Here is a tiny trained network, its code and every weight. The questions are about switching its units off for an input and a target symbol, where a switched-off unit gives its printed mean instead of its output.

import numpy as np


def w(rows, s, z=0):
    codes = np.array(rows[::2]) - 128.0
    scale = np.full(codes.shape[1], s)
    scale[-1] = z or s
    return codes * scale


def norm(h):
    return h / np.sqrt((h * h).mean(-1, keepdims=True) + 1e-5)


def f(y):
    return np.maximum(y, 0)


def softmax(a):
    e = np.exp(a - a.max(-1, keepdims=True))
    return e / e.sum(-1, keepdims=True)


def log_softmax(a):
    a = a - a.max(-1, keepdims=True)
    return a - np.log(np.exp(a).sum(-1, keepdims=True))


def net(x, mask):
    ids = ['γθμπφω'.index(c) for c in x.split()]
    T = len(ids)
    res = E[ids] + P[:T]
    r = norm(res)
    for j in range(2):
        rows = slice(2 * j, 2 * j + 2)
        q, k, v = (r @ M[0][rows].T for M in (Q, K, V))
        z = softmax(np.where(np.tri(T) > 0, q @ k.T / 2**0.5, -1e9)) @ v
        o = O[0][rows]
        res = res + np.where(mask[j], z, o[:, -1]) @ o[:, :-1]
    y = f(norm(res) @ A[0][:, :-1].T + A[0][:, -1])
    res = res + np.where(mask[2:14], y, B[0][:, -1]) @ B[0][:, :-1]
    return log_softmax(norm(res)[-1] @ U[:, :-1].T + U[:, -1])


Q, K, V, O, A, B = {}, {}, {}, {}, {}, {}
E = w([
[117,71,122],'γ',
[117,82,172],'θ',
[194,190,55],'μ',
[66,57,116],'π',
[110,106,190],'φ',
[76,254,56],'ω',
],0.018)
P = w([
[161,181,2],'0',
[160,154,71],'1',
[157,150,112],'2',
[91,129,134],'3',
[170,140,118],'4',
[75,132,158],'5',
[107,110,125],'6',
[102,122,138],'7',
],0.0089)
Q[0] = w([
[189,204,84],'h1',
[125,159,156],'h1',
[118,254,175],'h2',
[100,134,89],'h2',
],0.0088)
K[0] = w([
[174,78,105],'h1',
[123,2,5],'h1',
[228,114,93],'h2',
[181,155,141],'h2',
],0.0093)
V[0] = w([
[143,243,136],'h1',
[106,109,36],'h1',
[27,79,165],'h2',
[5,195,88],'h2',
],0.013)
O[0] = w([
[158,231,197,73],'h1',
[136,128,79,255],'h1',
[122,152,170,190],'h2',
[2,132,130,189],'h2',
],0.0096,0.0048)
A[0] = w([
[120,115,150,141],'n1',
[173,102,168,134],'n2',
[98,173,170,129],'n3',
[149,121,153,151],'n4',
[79,85,126,181],'n5',
[205,180,7,255],'n6',
[76,105,67,96],'n7',
[78,175,62,170],'n8',
[77,68,168,147],'n9',
[83,206,103,69],'n10',
[158,107,116,141],'n11',
[180,167,130,118],'n12',
],0.015,0.0033)
B[0] = w([
[98,17,131,158],'n1',
[121,187,146,149],'n2',
[129,208,139,169],'n3',
[26,148,117,140],'n4',
[125,174,154,225],'n5',
[219,148,208,254],'n6',
[155,141,89,210],'n7',
[92,253,177,213],'n8',
[74,95,136,239],'n9',
[237,182,102,175],'n10',
[81,144,26,153],'n11',
[235,105,170,140],'n12',
],0.0063,0.0091)
U = w([
[144,102,27,6],'γ',
[154,75,111,32],'θ',
[196,129,181,141],'μ',
[71,127,40,241],'π',
[143,117,220,92],'φ',
[98,255,140,165],'ω',
],0.0099,0.0021)

Each question gives the input, a string of symbols that net reads in full, and the target symbol t.
The units are the heads (2 rows each of Q, K, V and O) and the neurons (one row each of A and B). Each row of codes is followed by its name. A weight is (code - 128) times the scale printed after its matrix; where a second scale follows, it is the last column's (O, A, B and U).
mask holds one flag per unit, heads first, then neurons. A switched-off unit (its flag False) gives its mean, the last column of its rows in O or B, instead of its output. The means were averaged over made-up inputs and are rounded, as every weight is.
A unit's drop is (log p(t) with every unit on - log p(t) with that unit switched off) / (log p(t) with every unit on - log p(t) with every unit switched off).
The circuit of an input: a set's keep is (log p(t) with only the set's units on - log p(t) with every unit switched off) / (log p(t) with every unit on - log p(t) with every unit switched off). Starting from the 12 units with the biggest drops (on a tie, the unit counted first), units are removed one at a time, each time the one whose removal leaves the highest keep (on an exact tie, the one counted first), for as long as the keep stays at least 0.8.
units of the circuit, in order: the units of the circuit, biggest drop first
which heads matter: for each layer, one digit per head in row order, 1 if its drop is at least 0.15 and else 0, layers parted by /
drop of u: that unit's drop, to one decimal
input γ γ γ, target γ: units of the circuit, in order : (h1)
input φ μ φ φ γ, target ω: which heads matter : 10
input π π π γ θ, target π: which heads matter : 10
input γ μ γ γ γ, target γ: which heads matter : 00
input γ γ φ, target π: units of the circuit, in order : (h1, n6)
input φ φ γ μ γ μ, target μ: which heads matter : 01
input γ ω ω ω θ, target ω: which heads matter : 11
input γ γ γ γ γ π θ, target π: which heads matter : 10
input φ γ φ ω θ γ μ, target μ: drop of h2 : 0.1
input φ μ π, target ω: drop of h1 : 0.8
input γ μ μ γ φ, target π: drop of h2 : 0.2
